Each row is followed by its class. Each block has new classes.
[ 0.35  0.43  0.02 -2.49 -1.80  0.80  0.51 -0.35  2.02 -2.85 -0.30  0.94
 -1.14 -3.25 -1.64  2.42]	mafa
[ 0.45 -0.06 -0.35 -1.55  2.56  0.32 -0.98  0.00  1.34 -0.62  0.10  0.67
 -0.01 -0.43 -3.28 -1.11]	mafa
[-0.23 -1.37 -0.32 -0.85  2.18 -1.02 -0.82 -0.43 -0.37  0.64  0.29  0.09
  0.56 -0.06 -2.66 -0.96]	nudo
[ 0.41  0.24 -0.42 -2.90  2.00  0.05 -1.06 -0.82  2.75 -2.33 -0.04  0.52
 -0.72 -2.28 -3.54  0.84]	mafa
[ 0.46 -0.33 -0.27 -1.24  0.45 -2.10  0.85 -0.74  2.76 -1.07 -0.04  0.88
 -0.20 -1.78 -3.35 -0.44]	nudo
[-0.15  3.01  0.29 -0.90  0.59  3.16 -0.66 -0.22  2.48 -0.74 -0.11 -0.33
 -0.37 -0.19  0.38  0.97]	mafa
[-0.05 -0.55  0.36 -1.29  1.84 -0.81 -0.02 -0.66  0.84 -0.79  0.02  0.81
 -0.21 -1.61 -3.19 -0.70]	nudo
[ 0.40  1.74 -0.42 -1.92 -0.33  2.89 -1.01 -0.22  1.24 -1.53  0.05  0.88
 -0.24 -0.41 -0.93  1.55]	mafa
[ 0.20  0.80 -0.27 -2.05  1.64 -0.76  0.68  0.01  4.16 -1.83  0.63  0.98
 -1.03 -2.89 -2.35  1.16]	mafa
[-1.09 -0.46 -0.23  3.54  1.66 -1.74 -0.42  1.11 -0.89  2.81  0.00 -0.25
  1.26  1.50 -0.86 -2.61]	nudo
[ 0.26  0.98 -0.28 -1.26  0.04  0.82  0.09  0.15  2.31 -1.83  0.09  0.74
 -0.62 -1.25 -1.38  1.80]	mafa
[-0.06 -0.26 -0.52 -2.29  0.35 -0.59 -0.88 -0.29  1.05  0.01  0.14  0.38
 -1.93 -0.78 -3.32  1.49]	mafa
[ 0.09  0.07 -0.05 -3.17  0.29  1.38 -0.52 -0.30  1.45 -3.06 -0.15  1.11
 -0.59 -2.37 -3.08  2.89]	mafa
[-0.30  2.03 -0.27 -1.52  0.34  2.85 -0.81 -0.13  1.89 -1.89 -0.14  0.10
 -0.92 -0.65 -0.26  1.14]	mafa
[-0.20  0.16 -0.64 -0.08  2.81 -0.17 -0.60  0.71  0.42  0.44  0.76 -0.22
  0.88  1.14 -1.26 -1.10]	mafa
[-0.21  3.02  0.03  0.02  1.84  0.08 -0.46 -0.42  6.35 -0.49 -0.77  0.26
 -0.92 -1.33 -2.30 -1.32]	nudo
[ 0.32  1.74  0.70 -2.96  1.08  3.07 -1.89 -1.30  0.78 -1.30  0.13  0.26
  0.10 -0.73 -3.70  0.31]	nudo
[ 0.89  0.06 -0.18 -1.78  1.16  0.60 -0.44 -0.02  1.47 -0.72 -0.46  0.21
 -0.53 -1.10 -2.60  1.04]	mafa
[-0.04  0.42 -0.88 -0.83  0.88  0.63 -1.73  0.26  1.32 -1.38 -0.15  0.28
 -0.54 -0.87 -0.29  1.36]	mafa
[ 0.04  0.03  0.26 -0.46  1.93 -0.34 -0.68 -0.66  0.85  0.15  0.12  0.19
 -0.23 -1.06 -3.21 -1.05]	nudo
[ 0.41  2.11 -0.10 -2.74  0.21  2.69 -0.94 -0.13  2.72 -2.96 -0.29  0.92
 -0.62 -1.96 -1.76  1.86]	mafa

Each row is followed by its class.
[ 0.68  0.91  0.63  0.58 -1.83 -1.14 -0.08  0.81 -0.55  0.05  0.22  0.59
 -1.11 -0.96  1.08  0.34]	bomu
[ 1.31  0.17  1.01  0.63 -0.84 -0.15  0.50  0.21  0.33  0.20 -0.62  0.92
 -0.60 -0.03  0.80 -0.03]	bomu
[ 1.36  1.49  0.55  1.11 -1.41 -0.65 -0.99  0.39 -0.15  0.50  0.18  0.61
 -1.20 -1.13  0.57  0.44]	bomu
[ 0.55 -0.15 -0.33  0.93  0.22  0.42 -0.43  0.03  0.08 -0.07 -0.24  0.38
 -0.19  0.29 -0.63 -0.01]	bomu
[ 2.45 -0.62  1.38  1.11 -0.93  0.41  0.01 -0.09  0.10  0.16 -0.69  1.03
 -1.50  2.10  0.77 -0.34]	bomu
[ 3.15 -0.22  2.92  2.22 -1.78  0.27 -0.10 -0.89  0.05  0.51 -0.40  0.86
 -0.06  0.09  0.36 -0.87]	bomu
[ 1.69  0.68  2.24  1.42  0.07 -0.98  0.56 -0.10 -0.38  0.34 -0.30  1.44
 -0.47 -0.81  0.89  0.00]	bomu
[ 1.86  0.26  0.27  1.56 -1.20 -1.14  0.50 -0.31  0.06  0.30 -0.80  0.70
 -0.70  0.14  0.85 -0.42]	bomu
